Below are the code and all the weights of a small trained network. Each question names an input and a class and asks about switching units off, where a switched-off unit gives its printed mean instead of its output.

import numpy as np


def w(rows, s, z=0):
    codes = np.array(rows[::2]) - 128.0
    scale = np.full(codes.shape[1], s)
    scale[-1] = z or s
    return codes * scale


def norm(h):
    return h / np.sqrt((h * h).mean(-1, keepdims=True) + 1e-5)


def f(y):
    return y / 2 * (1 + np.tanh(0.7978845608 * (y + 0.044715 * y**3)))


def log_softmax(a):
    a = a - a.max(-1, keepdims=True)
    return a - np.log(np.exp(a).sum(-1, keepdims=True))


def net(x, mask):
    res = np.array(x, float).reshape(1, 2) / 4 @ E
    u = 0
    for l in range(2):
        y = f(norm(res) @ A[l][:, :-1].T + A[l][:, -1])
        res = res + np.where(mask[u : u + 7], y, B[l][:, -1]) @ B[l][:, :-1]
        u += 7
    return log_softmax(norm(res)[-1] @ U[:, :-1].T + U[:, -1])


A, B = {}, {}
E = w([
[167,102,19,84,104],'x0',
[61,123,140,40,2],'x1',
],0.0033)
A[0] = w([
[87,95,200,146,114,48],'L0N1',
[171,106,3,145,90,130],'L0N2',
[125,68,33,137,168,2],'L0N3',
[83,98,220,76,141,65],'L0N4',
[193,105,52,125,191,59],'L0N5',
[171,130,210,181,215,117],'L0N6',
[188,173,159,137,109,135],'L0N7',
],0.0064,0.00093)
B[0] = w([
[110,202,107,174,88,155],'L0N1',
[171,152,55,14,208,253],'L0N2',
[87,255,89,157,111,198],'L0N3',
[226,157,194,162,178,168],'L0N4',
[120,228,238,216,103,242],'L0N5',
[97,35,85,35,138,254],'L0N6',
[65,156,48,175,75,132],'L0N7',
],0.0082,0.0039)
A[1] = w([
[157,129,222,237,51,176],'L1N1',
[78,156,171,242,118,51],'L1N2',
[130,165,30,103,95,140],'L1N3',
[129,229,160,233,117,232],'L1N4',
[142,139,149,251,100,36],'L1N5',
[62,11,140,127,152,2],'L1N6',
[96,200,134,131,90,238],'L1N7',
],0.012,0.0013)
B[1] = w([
[227,189,76,118,81,197],'L1N1',
[205,104,66,115,83,168],'L1N2',
[101,83,178,159,90,192],'L1N3',
[60,180,199,136,138,255],'L1N4',
[176,68,72,95,122,159],'L1N5',
[94,98,3,145,181,206],'L1N6',
[152,116,104,150,175,188],'L1N7',
],0.016,0.0092)
U = w([
[80,71,4,136,206,180],'0',
[71,231,223,162,176,198],'1',
[229,208,110,120,97,207],'2',
[77,15,212,91,52,181],'3',
[133,107,145,139,142,2],'4',
[146,98,160,120,156,16],'5',
],0.013,0.0064)

Each question gives the input, the list of numbers given to net, and the class t.
The units are the neurons (one row each of A and B). Each row of codes is followed by its name. A weight is (code - 128) times the scale printed after its matrix; where a second scale follows, it is the last column's (A, B and U).
mask holds one flag per neuron, layer by layer. A switched-off neuron (its flag False) gives its mean, the last column of its row in B, instead of its output. The means were averaged over made-up inputs and are rounded, as every weight is.
A unit's drop is (log p(t) with every unit on - log p(t) with that unit switched off) / (log p(t) with every unit on - log p(t) with every unit switched off).
The circuit of an input: a set's keep is (log p(t) with only the set's units on - log p(t) with every unit switched off) / (log p(t) with every unit on - log p(t) with every unit switched off). Starting from the 12 units with the biggest drops (on a tie, the unit counted first), units are removed one at a time, each time the one whose removal leaves the highest keep (on an exact tie, the one counted first), for as long as the keep stays at least 0.8.
circuit, biggest first: the units of the circuit, biggest drop first
unit that matters most: the unit with the biggest drop
k most important neurons: the k neurons with the biggest drops, biggest first
k most important neurons of layer l: the k neurons of layer l with the biggest drops, biggest first
drop when u is switched off: that unit's drop, to one decimal
input [2,8], class 3: circuit, biggest first => (L1N6; L1N1)
input [2,-5], class 1: unit that matters most => L0N5
input [5,2], class 3: 2 most important neurons of layer 1 => (L1N3; L1N6)
input [0,1], class 2: 2 most important neurons of layer 0 => (L0N6; L0N2)
input [-1,3], class 2: 2 most important neurons of layer 0 => (L0N2; L0N6)
input [-8,-1], class 0: 2 most important neurons of layer 0 => (L0N6; L0N5)
input [6,1], class 3: 2 most important neurons => (L1N3; L1N6)
input [-6,1], class 2: 3 most important neurons of layer 0 => (L0N4; L0N1; L0N2)
input [1,-4], class 1: 2 most important neurons => (L0N5; L0N6)
input [-8,-2], class 0: 2 most important neurons => (L0N6; L0N5)
input [2,1], class 3: 2 most important neurons => (L1N6; L1N3)
input [2,5], class 3: 3 most important neurons => (L0N5; L0N6; L1N6)
input [7,4], class 3: 2 most important neurons => (L1N3; L1N6)
input [4,0], class 1: drop when L0N6 is switched off => 0.4
input [2,4], class 3: drop when L0N5 is switched off => 0.7
input [3,2], class 3: drop when L1N4 is switched off => 0.1
input [8,-4], class 1: unit that matters most => L0N2
